The symbols move the states like this.
fezo: vi>vozu, su>refi, le>mimi
lizi: vi>ridi, su>pebe, le>pabo
suvi: vi>vofo, su>mora, le>rofu
zoda: vi>zeve, su>kapo, le>bamu
dila: vi>pebe, su>vevo, le>radi
pena: vi>zoda, su>biko, le>sule
fotu: vi>biro, su>vozu, le>dezi
miga: vi>mora, su>mabe, le>vofo
pemo: vi>fezo, su>tegu, le>fotu
matu: vi>male, su>deda, le>rasa
mepa: vi>sasi, su>viri, le>dulu
vami: vi>vufo, su>zepa, le>sasi
leke: vi>tegu, su>biro, le>fezo
feba: vi>zapu, su>dipe, le>rogu
rasa: vi>zigu, su>mabe, le>zoke
pevu: vi>fure, su>fugo, le>bopo
muru: vi>dipe, su>kapo, le>dopo
lide: vi>fotu, su>fezo, le>luve
kuno: vi>fete, su>budi, le>duda
fure: vi>kuno, su>reso, le>meba
moke: vi>vufo, su>lozo, le>bamu
tigi: vi>kele, su>zipa, le>zoke
pama: vi>divu, su>palu, le>nedi
peke: vi>moba, su>pedu, le>pedu
kele: vi>sora, su>bamu, le>fete
moba: vi>fure, su>pelu, le>sefi
vuzi: vi>funa, su>name, le>muru
nipo: vi>veda, su>doki, le>matu
pebe: vi>vopu, su>lumu, le>deda
rogu: vi>vevo, su>nopi, le>pebe
kapo: vi>moke, su>vofe, le>gela
veda: vi>ravu, su>muru, le>male
luve: vi>ratu, su>mimi, le>pevu
palo: vi>lupo, su>pena, le>gezu
deda: vi>rasa, su>male, le>noli
dulu: vi>kuno, su>sasi, le>zeve
lemu: vi>pabo, su>ridi, le>divu
fete: vi>pena, su>moba, le>lupo
mabe: vi>kote, su>gela, le>ridi
biko: vi>fete, su>peke, le>leke
mipi: vi>mepa, su>vami, le>dulu
sule: vi>zepa, su>palo, le>viri
numo: vi>zoda, su>dulu, le>zipa
rofu: vi>padu, su>sosi, le>nopi
ruti: vi>moke, su>vuzi, le>veda
sefi: vi>bopo, su>fure, le>pedu
kuzo: vi>lizi, su>vozu, le>basu
pelu: vi>peke, su>basu, le>fete
biro: vi>mimi, su>divu, le>refi
reso: vi>pevu, su>lupo, le>lide
zipa: vi>peke, su>nipo, le>sora
noli: vi>zazu, su>zigu, le>mabe
vopu: vi>lizi, su>dila, le>lemu
same: vi>rasa, su>ruti, le>zazu
futi: vi>zoke, su>kele, le>zoda
sosi: vi>budi, su>budi, le>feba
pedu: vi>pelu, su>meba, le>lide
ridi: vi>palu, su>vopu, le>rote
lupo: vi>sule, su>zoka, le>vami
zoka: vi>guki, su>mepa, le>zoda
duda: vi>zipa, su>zoda, le>kele
viri: vi>mipi, su>gezu, le>zoka
dezi: vi>rogu, su>zapu, le>lemu
bamu: vi>tigi, su>duda, le>zoka
fugo: vi>reso, su>luve, le>kuzo
budi: vi>vuzi, su>tinu, le>doki
sora: vi>pelu, su>pelu, le>vofe
palu: vi>lemu, su>lizi, le>pama
dopo: vi>zoke, su>veda, le>deda
gezu: vi>vami, su>basu, le>mepa
vofe: vi>dopo, su>zoke, le>vufo
zigu: vi>rasa, su>rofu, le>radi
bopo: vi>meba, su>kuzo, le>viri
tinu: vi>kapo, su>moke, le>funa
ravu: vi>dopo, su>nipo, le>pufo
pabo: vi>kote, su>mabe, le>kini
zeve: vi>duda, su>numo, le>pedu
mora: vi>rote, su>miga, le>sosi
zise: vi>noli, su>bamu, le>moke
padu: vi>feba, su>name, le>dezi
vufo: vi>tinu, su>kapo, le>vuzi
mimi: vi>pubu, su>lide, le>sule
pufo: vi>deda, su>deda, le>dipe
kini: vi>biro, su>pama, le>tegu
lumu: vi>dila, su>kote, le>lizi
kote: vi>zapu, su>mufe, le>suvi
pubu: vi>luve, su>fotu, le>reso
zazu: vi>radi, su>dipe, le>kote
rote: vi>pama, su>lemu, le>biro
vevo: vi>lumu, su>fugo, le>vopu
vofo: vi>ravu, su>same, le>padu
guki: vi>numo, su>fete, le>fotu
divu: vi>kini, su>dezi, le>leke
mufe: vi>mabe, su>zazu, le>mora
ratu: vi>fugo, su>pubu, le>fure
dipe: vi>noli, su>miga, le>mufe
funa: vi>ravu, su>rasa, le>nipo
name: vi>budi, su>radi, le>zapu
vozu: vi>lide, su>pemo, le>pubu
nopi: vi>dezi, su>nipo, le>lumu
nedi: vi>leke, su>kini, le>pemo
zoke: vi>zise, su>sora, le>zoka
radi: vi>mufe, su>doki, le>miga
zapu: vi>nopi, su>padu, le>dila
meba: vi>basu, su>sefi, le>peke
male: vi>pufo, su>vuzi, le>zigu
basu: vi>pedu, su>bopo, le>mipi
refi: vi>pemo, su>pena, le>sefi
zepa: vi>gezu, su>lupo, le>viri
sasi: vi>zoka, su>gela, le>numo
gela: vi>budi, su>vufo, le>miga
tegu: vi>refi, su>suvi, le>vozu
lozo: vi>kapo, su>bamu, le>tinu
doki: vi>muru, su>funa, le>ravu

The rows follow the links: the fewer symbols apart two states are, the more alike their rows tend to be.

Each row is also shifted at random along 4 hidden directions that mean nothing.

Some states, each with a row of numbers:
mimi: [20, -23, -3, 22, -13, -18, 0, -47, 34, 9, 23, -53, -23, 15, -3, -2, 15, 9, -4, 51, -5, 9, -12, 20, 8, -40, 13, 1, 20, -3, 10, 0, 43, -11, -12, -6, -24, 15, -22, 28, -9, -50, 19, -11, -16, -1, 13, 40]
pena: [-15, 54, 33, 13, -47, 13, -28, 20, 17, -17, 8, 66, -14, -13, 26, 11, -16, 5, 39, -52, 35, -19, -44, 53, 3, -5, 40, 54, 33, 9, 25, 39, -47, -13, -39, 4, -9, 28, 58, 31, -19, 43, -47, -18, 44, -30, -6, -1]
pama: [0, -11, 7, 20, -19, -7, 2, 5, -19, -28, 2, -2, 10, 27, 8, -16, -12, -14, -22, -5, -21, 23, 33, -31, -2, 79, 26, -34, -6, -19, 2, -3, 9, -22, 4, -14, -13, 1, 25, -2, 5, 2, 3, 10, 10, -38, -40, 1]
suvi: [27, 29, 9, 8, 72, -19, -13, -19, -11, 5, 29, 9, 13, -16, 26, -29, 28, -6, 21, -18, -25, -19, -29, -40, 18, 6, -12, 10, -11, -27, -3, -39, -9, -8, -15, 25, 44, -10, -11, 14, 10, 2, -38, -2, -24, 16, -2, -3]
peke: [-9, 51, 5, 52, 11, -25, -6, -1, -38, -5, 12, 46, -24, -24, -32, 0, 57, -30, 1, -38, -8, -53, -20, -19, -15, -39, 1, -11, -13, -8, 21, -34, -43, 30, 5, 5, -11, 21, -14, 11, -8, -14, 6, 19, 4, 24, 3, -7]
gezu: [-37, 24, 19, -11, -19, -2, -7, 13, 23, -8, 5, 35, -22, 7, 5, 9, -27, 3, 24, -16, 18, -4, -20, 38, -11, 13, 17, 1, -4, 4, 30, 37, -42, -8, -25, 37, -26, 2, 11, -4, -19, 36, -32, -35, 20, -32, -16, 31]
futi: [12, -47, 13, -25, -43, 26, -17, -9, 34, 10, -16, -10, -3, 44, -3, 14, 23, 12, -15, 22, -17, 10, 16, 8, -12, -19, -12, 38, 11, 48, -32, 21, 23, 3, 57, -68, -2, 25, 27, -32, -28, -14, 93, 33, -8, -13, -9, -14]
bamu: [-84, -55, 11, -42, 44, -13, 15, -20, 26, 28, -15, 28, 13, 0, 16, -9, 24, -25, -36, -11, -33, -13, -6, 43, -4, 80, 8, -10, -30, 18, -30, -23, 59, 2, 55, -35, -23, -24, 27, -7, -30, -5, 55, 13, -5, -5, -6, -29]
mufe: [-9, -21, 24, -30, 11, 21, 14, 13, 22, -16, 13, 34, 19, 39, 55, -5, -18, 38, 13, -45, -30, 4, -1, -29, 15, 66, 10, 22, -8, 18, -2, 14, 1, -52, 27, -9, 32, -19, 9, -33, -2, 21, -29, -15, -5, 8, -21, -10]
kuno: [-28, 42, -23, 6, 28, -26, -27, -39, -32, 32, -40, 30, -21, -46, -13, -5, 17, -11, 15, 7, 9, -27, -32, 2, -5, -32, 5, -28, -19, -29, 10, -33, -36, 43, 16, 5, -5, -30, -19, 20, 11, 10, -33, 33, 2, -6, 12, -7]
dila: [32, -10, -34, -19, 17, 29, 18, 16, 12, 28, 25, -34, 0, 5, -28, 30, 9, -23, -30, 2, 33, 17, 11, -35, 9, -14, -3, 8, 22, -4, -20, 8, 0, -15, -6, 1, 7, 5, 6, -9, 7, 14, 29, -17, -4, 28, 9, -18]
kuzo: [-1, 22, -39, 31, 11, -27, 30, -13, -17, 26, -3, -1, -41, -41, -37, 7, 27, -29, -13, -17, 12, -36, -27, -21, 4, -31, 17, -40, -20, -24, 55, -14, -30, -10, -20, 15, -41, -8, -32, 18, 8, -30, -22, -9, 14, 10, 15, 12]
deda: [-12, -26, 22, -17, 26, -12, 23, 33, -9, -33, -4, -12, 20, -4, 21, 2, -9, -12, -18, 10, -15, 12, 3, -40, -15, -9, -28, -15, 7, 14, -21, 7, 53, 1, 18, 27, 2, 10, -27, -26, -20, 1, 4, -5, 18, 8, -9, -33]
muru: [-66, 25, 16, -32, 45, -22, 39, 49, -39, -20, -37, 38, 51, -76, 28, -45, -22, -37, -1, -93, -12, -11, -50, 31, -7, 59, -2, -39, -40, -12, -1, -10, 13, 8, -29, 43, 5, -51, 31, 9, -8, 46, -67, -14, 50, -14, 4, -46]
zoke: [-37, -13, 21, -27, 11, -4, 17, 19, -3, 4, -23, 42, 13, -40, 20, -9, 23, -31, -13, -46, -14, -34, -43, 15, -11, 23, 6, 18, -16, 14, -1, 0, 17, 0, 33, -17, -10, 5, 38, -3, -37, 16, 24, 12, 30, -25, -1, -61]
fure: [30, 46, -25, 31, -43, -9, 7, -8, -19, 13, -26, 10, -49, -27, -35, 4, 34, 0, 12, -38, 12, -39, -24, -9, 0, -73, 14, -10, -24, 4, 47, 4, -56, -3, -19, -12, -21, -14, -16, 7, 11, -26, -20, 20, 13, 13, 25, 21]
biro: [0, -20, 10, 47, -6, -19, -16, -37, 2, -18, 37, -34, 2, 39, 6, -19, -1, 0, -23, 58, -22, 22, 34, -6, -4, 27, 10, -19, 27, -23, -13, -25, 54, 7, 1, -11, -11, 28, -3, 29, 7, -42, 21, 9, -23, -9, -21, 22]
vofe: [29, 9, 8, -17, 8, 2, 28, 33, -17, 16, -27, -8, 3, -67, -20, -23, 55, -60, -1, -66, -26, -45, -26, 22, -15, -17, -13, 11, -57, 12, 15, -14, -11, 18, -10, 1, -1, 10, 26, 4, -34, -12, 57, 13, 2, -30, 30, -32]
kapo: [56, -10, -25, 29, -5, 22, 12, 1, -47, 50, -28, -42, 14, -53, -21, 23, -31, 38, 41, 84, 27, -14, 73, 66, 20, -52, -19, 63, -2, -17, 13, -10, 8, 56, -40, 9, 24, 54, -42, 45, 44, -44, 2, -15, -30, -10, 65, 15]
pubu: [27, -58, -22, 18, -19, -16, 4, -53, 37, 22, 18, -79, -31, 29, -16, 10, 6, 25, -23, 94, -9, 17, 21, 4, 2, -49, -7, -8, 19, 14, 0, -9, 62, -5, 10, -24, -23, 0, -43, 2, 12, -72, 46, -3, -42, 28, 26, 50]
funa: [13, -31, 1, 5, 74, -33, 26, 7, -29, 2, 10, -59, 19, -35, -29, -26, 21, -32, -27, 59, -35, 4, 45, -10, -21, -33, -73, -45, -31, 1, -29, -46, 65, 59, -8, 42, 12, 8, -67, -8, -3, -49, 51, 4, -42, 22, 24, -5]
zoka: [-10, -30, 2, -30, -45, 24, -37, -19, 41, 6, -28, -9, -17, 37, 0, 21, -30, 36, 22, 66, 14, 25, 19, 35, -9, -6, 5, 27, 10, 25, -9, 40, -4, 11, 37, -15, -16, 8, 2, -24, -15, 12, 26, 9, -1, -39, -11, 21]
rasa: [46, 29, 32, -14, 0, -7, 23, 55, -23, -23, -23, 6, 20, -52, 14, -14, 17, -27, 23, -62, -13, -26, -60, -53, -8, -38, -13, 4, -20, -1, 21, 15, -12, -8, -18, 34, 29, 2, 7, -11, -24, 22, -22, 10, 39, -24, -1, -48]
pabo: [35, 7, -27, 29, 86, -34, 22, -10, -47, 30, 19, -12, 1, -40, -3, 7, 28, -47, -14, 21, -15, -26, 10, -76, 18, 31, 8, -18, -19, -61, 29, -48, 3, -5, -12, 32, 12, 31, -36, 30, 14, -21, 4, -16, -9, -21, -2, -29]
padu: [21, 22, -6, -16, 25, 18, -18, -6, 11, 4, 34, -18, 18, 8, -5, -6, 7, -1, 0, -8, 24, 20, 3, -8, 18, -15, -18, 13, 13, -3, -47, -13, -15, 7, -20, 4, 36, -21, 11, 5, 24, 26, -9, 5, -26, 36, 5, 4]
refi: [-121, 23, 39, 24, 51, -62, -2, -32, 0, -35, 29, 74, 9, -8, 48, -40, -4, -33, -15, -57, -17, -13, -59, 39, 3, 103, 48, -39, 12, -37, 2, -39, 41, -9, -14, 18, -32, -25, 48, 52, -16, 23, -64, -12, 29, 0, -32, -9]
sefi: [-47, 12, -3, 31, 3, -25, 10, -9, -15, -14, 11, 42, -26, 17, -18, -2, 29, -1, -14, -31, -18, -28, 1, -2, -12, 7, 9, -41, -15, 5, 13, -21, -16, 5, 17, -9, -24, -2, -22, -7, -8, -25, 0, 5, -10, 42, -16, 22]
divu: [18, -10, 11, 22, 43, -34, 0, -20, 11, -20, 43, -48, -1, 11, -28, -54, 75, -85, -60, -19, -60, -1, -1, -62, -28, 45, 3, -69, -41, -17, -23, -44, 23, -9, 16, 1, -14, -4, 17, -4, -27, -28, 88, 36, -38, -29, -43, 1]
vufo: [68, -30, -8, -1, -74, 57, 7, 28, 3, 6, -26, -50, 11, 15, -21, 8, -39, 50, 33, 37, 3, 17, 79, 63, 5, -29, -22, 54, -6, 39, 1, 33, -6, 15, -21, -28, 17, 20, 2, -10, 19, -34, 42, -5, -30, -12, 36, 39]
sora: [-34, -13, 9, 14, 3, -1, -2, -1, -11, 7, -1, 36, -9, -2, -11, 14, 29, -11, -17, 11, -7, -22, 15, 11, -7, -8, -6, 19, 14, 19, -17, -12, 20, 29, 38, -33, -1, 37, 0, 0, -18, -25, 49, 16, -1, 18, -1, -25]
zipa: [28, -21, 32, -40, -129, 63, -35, 22, 39, -45, -32, 3, -16, 84, -15, -3, 28, 23, -4, -36, -18, 30, 20, -10, -34, -36, -8, 16, 6, 78, -35, 59, -26, -18, 71, -95, 5, -9, 60, -77, -34, 17, 87, 73, 13, -10, -43, -6]
lizi: [4, -17, -33, 6, 45, -8, 35, 6, -13, 34, 17, -34, 0, -12, -28, 22, 18, -49, -44, 10, 3, 2, 20, -55, 19, 29, 7, -35, -5, -23, 2, -18, 7, -22, 6, 7, -12, 21, -9, -3, 8, -18, 40, -12, -7, 7, -10, -27]
fugo: [104, 3, -52, 35, -51, 13, 14, -17, -6, 47, -15, -71, -38, -28, -44, 30, 8, 25, 27, 57, 41, -13, 5, -10, 27, -130, -2, 23, 12, -7, 43, 17, -27, -1, -32, -15, -7, 26, -52, 22, 26, -60, -4, 0, -5, 12, 58, 29]
pevu: [-6, 8, -29, 14, -26, -11, 25, -13, -3, 30, -21, -3, -34, -22, -14, 12, -9, 17, -3, 1, 18, -14, -21, 9, 18, -35, 23, -11, -2, -6, 38, 8, -12, -20, -11, -15, -31, -18, -24, 14, 15, -22, -37, -6, 13, 19, 34, 20]
vevo: [9, -25, -32, -26, 37, 8, 33, 0, 21, 43, 35, -41, -10, -1, -40, 13, 31, -53, -57, 0, 15, 5, -6, -38, 3, -11, -12, -20, -7, -7, -11, -2, 15, -20, 5, 1, -15, -7, -1, -11, -4, -11, 63, -8, -10, 31, 4, -17]
sasi: [78, 14, -15, -13, -54, 27, -49, -15, 14, 15, -37, -40, -25, 15, -29, 10, 1, 30, 35, 61, 6, 10, 17, -13, -14, -68, -12, 7, -14, 13, 18, 37, -55, 17, 17, -2, 8, -4, -20, -33, 5, 9, 22, 38, -9, -49, 1, 39]
dezi: [37, 51, -12, -10, 16, 10, -16, 7, 2, 4, 23, -20, 13, -21, -22, -14, 25, -47, -9, -52, 23, 12, -42, -22, 9, -13, 12, -13, -3, -26, -25, 1, -36, -12, -36, 11, 5, -27, 59, 27, 14, 47, -13, 14, 14, 2, 1, -22]

From each start, follow one symbol. Which state do you reach?
Answers are names.
start [21, -36, 6, 10, 19, -16, 9, 12, -16, -23, 2, -35, 14, -4, -2, 14, -5, 3, -5, 71, -2, 17, 35, -42, -18, -62, -53, -10, 18, 18, -20, -6, 65, 38, 8, 28, 14, 33, -59, -22, -2, -29, 25, -2, -7, 18, 3, -12]
le: rasa
start [-47, -6, -10, 15, 27, -23, -23, -19, 12, 16, 10, 17, -23, 6, -8, 28, -47, 21, 12, 80, 27, 2, 19, 32, -4, 9, 1, 3, 14, -11, 18, 5, -5, 23, -10, 53, -31, 19, -48, 11, -1, -3, -24, -50, -12, -13, -1, 43]
vi: mipi
start [59, -3, 26, -13, 20, 0, 18, 27, -7, -5, -3, 2, 6, -20, 31, 0, 26, -8, 20, -37, -35, -26, -29, -60, 0, -21, -18, 26, -22, 11, 18, 8, -3, -25, 8, 12, 40, 13, -12, -26, -21, 6, 10, -4, 3, -14, 6, -32]
vi: zazu
start [-8, 13, 25, 37, 13, -14, -17, -5, 3, -19, 49, 23, -23, 15, -22, -14, 66, -44, -18, -16, -29, -29, -3, -4, -28, -21, -2, -5, -4, 16, -4, -28, -1, 12, 13, -1, -5, 42, 4, 1, -32, -29, 63, 11, -20, 12, -19, 9]
vi: fete
start [89, 9, 3, -13, 4, 27, -2, 18, 13, 8, 19, -18, 4, 13, 6, 5, 32, 5, 20, -38, -9, -6, -10, -64, 15, -20, -3, 36, -6, 11, 11, 15, -43, -41, -3, -2, 48, 10, 8, -25, 9, 6, 11, 0, -15, 2, 3, -4]
vi: zapu
start [26, -5, 26, -25, 45, 6, -4, 7, 19, -17, 35, -18, 15, 21, 7, -39, 36, -5, -8, -34, -47, 0, -12, -47, -7, 3, -40, -12, -30, 18, -32, -14, 0, -14, 10, 13, 43, -21, -6, -35, -12, 4, 17, 11, -35, 22, -11, -2]
vi: ravu
start [-15, 19, -14, -7, 43, 6, 3, -5, -33, 12, -18, 0, 26, -27, 6, -18, -32, 24, 16, 2, 5, 9, 28, 37, 14, 25, -23, -7, -20, -19, -23, -30, -6, 38, -23, 19, 23, -39, -19, 27, 40, 10, -48, -4, -22, 23, 23, 4]
su: tinu
start [-9, 41, 13, 3, 79, -40, 16, 29, -48, 0, -11, 41, 29, -77, 44, 1, -15, -11, 34, -25, 11, -30, -55, -34, 11, -8, -6, 16, 0, -43, 15, -24, 12, 9, -33, 61, 32, 2, -24, 32, 1, 36, -94, -24, 37, 5, 21, -56]
su: rofu
start [-25, 11, -5, -24, 13, -9, -22, -14, 14, 12, -18, 9, -25, 2, -18, -6, 2, -7, 11, 22, 5, -3, -26, 2, -25, -1, 2, -26, -25, -9, 17, 10, -37, 12, 15, 35, -23, -29, -18, -13, -18, 28, -8, 3, 1, -47, -15, 21]
le: dulu
start [27, -13, 6, -15, 69, -4, 8, 7, -8, 10, 26, -9, 22, -6, 18, 0, 9, 7, 10, 4, -20, -8, -2, -48, 17, 7, -31, 12, -8, -3, -10, -21, 14, -11, 1, 28, 48, -9, -35, -17, 10, -3, -10, -14, -28, 27, 7, -12]
su: doki
start [7, -17, 7, -25, -27, 3, -42, -39, 44, -6, -11, -13, -29, 30, -11, -20, 36, -13, -10, 21, -19, 6, -27, -1, -31, -26, 5, -16, -6, 18, -19, 15, -2, 4, 46, -30, -15, -17, 20, -24, -29, 2, 48, 44, 0, -31, -27, 9]
su: fete
start [1, -2, 11, -12, -19, 14, -12, -9, 11, 12, -18, 27, -6, -9, 2, 7, 30, -16, 0, -13, 1, -26, -19, 17, -5, -16, 10, 34, 6, 27, -10, 4, 1, 9, 35, -48, -2, 19, 30, -4, -27, 0, 40, 28, 11, -13, -1, -32]
vi: sora
start [16, 23, -13, 1, 2, -12, -41, -32, -18, 24, -40, -16, -16, -10, -22, 7, -1, 10, 20, 63, 19, 0, 1, -8, -12, -39, -4, -14, -9, -20, 12, -5, -35, 35, 23, 20, -2, -16, -37, 0, 13, 8, -19, 26, 2, -31, 7, 15]
vi: kuno
